Below are the code and all the weights of a small trained network. Each question names an input and a target symbol and asks about switching units off, where a switched-off unit gives its printed mean instead of its output.

import numpy as np


def w(rows, s, z=0):
    codes = np.array(rows[::2]) - 128.0
    scale = np.full(codes.shape[1], s)
    scale[-1] = z or s
    return codes * scale


def softmax(a):
    e = np.exp(a - a.max(-1, keepdims=True))
    return e / e.sum(-1, keepdims=True)


def log_softmax(a):
    a = a - a.max(-1, keepdims=True)
    return a - np.log(np.exp(a).sum(-1, keepdims=True))


def net(x, mask):
    ids = ['ΓΔΞΠΨΩβεζηθλμστφ'.index(c) for c in x.split()]
    T = len(ids)
    res = E[ids] + P[:T]
    u = 0
    for l in range(3):
        r = res
        for j in range(2):
            rows = slice(2 * j, 2 * j + 2)
            q, k, v = (r @ M[l][rows].T for M in (Q, K, V))
            z = softmax(np.where(np.tri(T) > 0, q @ k.T / 2**0.5, -1e9)) @ v
            o = O[l][rows]
            res = res + np.where(mask[u + j], z, o[:, -1]) @ o[:, :-1]
        u += 2
    return log_softmax(res[-1] @ U[:, :-1].T + U[:, -1])


Q, K, V, O = {}, {}, {}, {}
E = w([
[181,104,146],'Γ',
[133,95,85],'Δ',
[126,171,86],'Ξ',
[180,162,164],'Π',
[31,145,78],'Ψ',
[245,15,180],'Ω',
[82,120,124],'β',
[134,79,188],'ε',
[141,132,78],'ζ',
[156,52,72],'η',
[164,136,184],'θ',
[70,197,168],'λ',
[168,144,137],'μ',
[127,169,119],'σ',
[26,250,73],'τ',
[111,153,73],'φ',
],0.017)
P = w([
[137,88,135],'0',
[232,200,87],'1',
[73,2,197],'2',
[242,234,77],'3',
[89,25,215],'4',
[207,162,99],'5',
[143,67,203],'6',
[188,150,125],'7',
[128,74,174],'8',
[198,153,111],'9',
[158,19,237],'10',
[127,235,54],'11',
[126,77,194],'12',
[126,173,101],'13',
],0.0055)
Q[0] = w([
[233,230,191],'L0H1',
[169,112,25],'L0H1',
[7,2,192],'L0H2',
[138,175,186],'L0H2',
],0.0045)
K[0] = w([
[194,140,3],'L0H1',
[109,54,78],'L0H1',
[214,212,61],'L0H2',
[92,145,76],'L0H2',
],0.0049)
V[0] = w([
[114,96,85],'L0H1',
[55,50,145],'L0H1',
[32,153,170],'L0H2',
[149,255,207],'L0H2',
],0.014)
O[0] = w([
[77,64,154,188],'L0H1',
[174,236,197,227],'L0H1',
[159,57,125,199],'L0H2',
[133,2,17,3],'L0H2',
],0.012,0.00054)
Q[1] = w([
[75,101,188],'L1H1',
[163,12,253],'L1H1',
[96,147,134],'L1H2',
[212,158,100],'L1H2',
],0.0062)
K[1] = w([
[145,33,222],'L1H1',
[4,31,245],'L1H1',
[171,196,134],'L1H2',
[145,99,128],'L1H2',
],0.0044)
V[1] = w([
[191,156,70],'L1H1',
[166,150,86],'L1H1',
[2,45,167],'L1H2',
[101,245,13],'L1H2',
],0.0073)
O[1] = w([
[126,120,214,3],'L1H1',
[124,128,179,48],'L1H1',
[165,209,154,82],'L1H2',
[243,3,92,214],'L1H2',
],0.0067,0.00057)
Q[2] = w([
[198,175,82],'L2H1',
[116,88,169],'L2H1',
[37,17,242],'L2H2',
[3,39,196],'L2H2',
],0.0068)
K[2] = w([
[37,48,198],'L2H1',
[213,96,45],'L2H1',
[166,232,2],'L2H2',
[197,145,66],'L2H2',
],0.0053)
V[2] = w([
[8,61,200],'L2H1',
[224,35,232],'L2H1',
[41,67,235],'L2H2',
[35,92,118],'L2H2',
],0.015)
O[2] = w([
[135,5,192,166],'L2H1',
[14,143,105,19],'L2H1',
[50,78,198,255],'L2H2',
[110,85,226,46],'L2H2',
],0.018,0.00072)
U = w([
[158,217,152,133],'Γ',
[130,130,66,129],'Δ',
[192,192,111,213],'Ξ',
[77,165,69,105],'Π',
[134,113,165,169],'Ψ',
[44,85,44,104],'Ω',
[196,124,211,202],'β',
[24,73,135,156],'ε',
[174,212,104,145],'ζ',
[104,151,53,126],'η',
[195,83,92,28],'θ',
[86,6,85,199],'λ',
[75,115,13,78],'μ',
[156,255,172,65],'σ',
[164,165,108,2],'τ',
[33,201,107,96],'φ',
],0.0086,0.0056)

Each question gives the input, a string of symbols that net reads in full, and the target symbol t.
The units are the heads (2 rows each of Q, K, V and O). Each row of codes is followed by its name. A weight is (code - 128) times the scale printed after its matrix; where a second scale follows, it is the last column's (O and U).
mask holds one flag per head, layer by layer. A switched-off head (its flag False) gives its mean, the last column of its rows in O, instead of its output. The means were averaged over made-up inputs and are rounded, as every weight is.
A unit's drop is (log p(t) with every unit on - log p(t) with that unit switched off) / (log p(t) with every unit on - log p(t) with every unit switched off).
The circuit of an input: a set's keep is (log p(t) with only the set's units on - log p(t) with every unit switched off) / (log p(t) with every unit on - log p(t) with every unit switched off). Starting from all 6 units, units are removed one at a time, each time the one whose removal leaves the highest keep (on an exact tie, the one counted first), for as long as the keep stays at least 0.8.
circuit, biggest first: the units of the circuit, biggest drop first
most important unit: the unit with the biggest drop
which heads matter: for each layer, one digit per head in row order, 1 if its drop is at least 0.15 and else 0, layers parted by /
input μ θ ε Ω Π, target φ: most important unit	L2H1
input ε ε θ, target ε: which heads matter	10 / 01 / 11
input Π Ω Ω β, target φ: which heads matter	01 / 10 / 10
input Π λ Ψ, target λ: which heads matter	01 / 10 / 00
input Ω Ψ Ψ β, target β: circuit, biggest first	(L2H1; L1H2)
input η λ θ τ Ψ, target θ: circuit, biggest first	(L2H1; L0H2)
input Ξ τ ζ, target Ξ: which heads matter	10 / 01 / 11
input Δ μ τ θ η Ψ Ψ Ψ σ, target β: which heads matter	10 / 00 / 11
input Ψ Ω ε ζ, target ε: which heads matter	00 / 01 / 01
input λ Γ Ψ Ω ε Γ, target ε: which heads matter	10 / 10 / 11
input ε Δ β λ φ Π θ Ψ λ Ω, target λ: circuit, biggest first	(L2H1; L0H2)
input λ Ψ Γ ε Ψ ε, target ε: which heads matter	11 / 10 / 11
input Ξ τ φ Ω, target Ξ: which heads matter	11 / 01 / 01
input Δ β Ψ Δ, target β: which heads matter	00 / 10 / 10
input Γ Ψ Δ ε Π Ω Ψ, target φ: circuit, biggest first	(L0H2; L2H1)
input λ φ η Ω ε ε φ τ ζ σ ζ Ψ Ψ λ, target β: circuit, biggest first	(L2H1; L1H2; L0H2)
input Ψ ε β Δ ε λ Γ Ξ, target ε: circuit, biggest first	(L2H2)
input Ω β Ω σ, target φ: circuit, biggest first	(L0H2; L2H2)
input Ξ φ Ψ Ξ Ω Γ β ε ε Δ, target ε: which heads matter	00 / 00 / 11
input Ψ Γ Ψ φ τ Π Ψ Π Ψ η, target β: circuit, biggest first	(L2H1)
input λ Π λ Ξ Ξ ζ λ Δ Δ φ θ λ Ψ σ, target β: which heads matter	01 / 01 / 11
input Ω θ Ψ λ λ μ, target λ: circuit, biggest first	(L1H2; L0H2; L2H1)
input ε β λ σ Ω Ω Ψ ε λ ζ ε ε, target ε: circuit, biggest first	(L1H2; L0H1; L2H1; L2H2)
input λ Ω σ Γ ζ ε λ ε λ Γ Γ λ Ψ Ξ, target λ: circuit, biggest first	(L2H1; L0H2)
input φ Ψ φ φ Ψ φ, target β: which heads matter	10 / 00 / 11
input Π Π Ω, target μ: circuit, biggest first	(L2H1; L2H2)
input τ Γ Ω η, target φ: most important unit	L2H1
input Ψ Δ β λ ε Ψ λ ζ, target λ: which heads matter	01 / 00 / 11
input Δ Δ Ψ Δ Ω λ, target φ: which heads matter	01 / 01 / 01
input Ω ε τ μ φ φ λ Ψ λ ζ, target λ: circuit, biggest first	(L1H2; L0H2; L2H2)
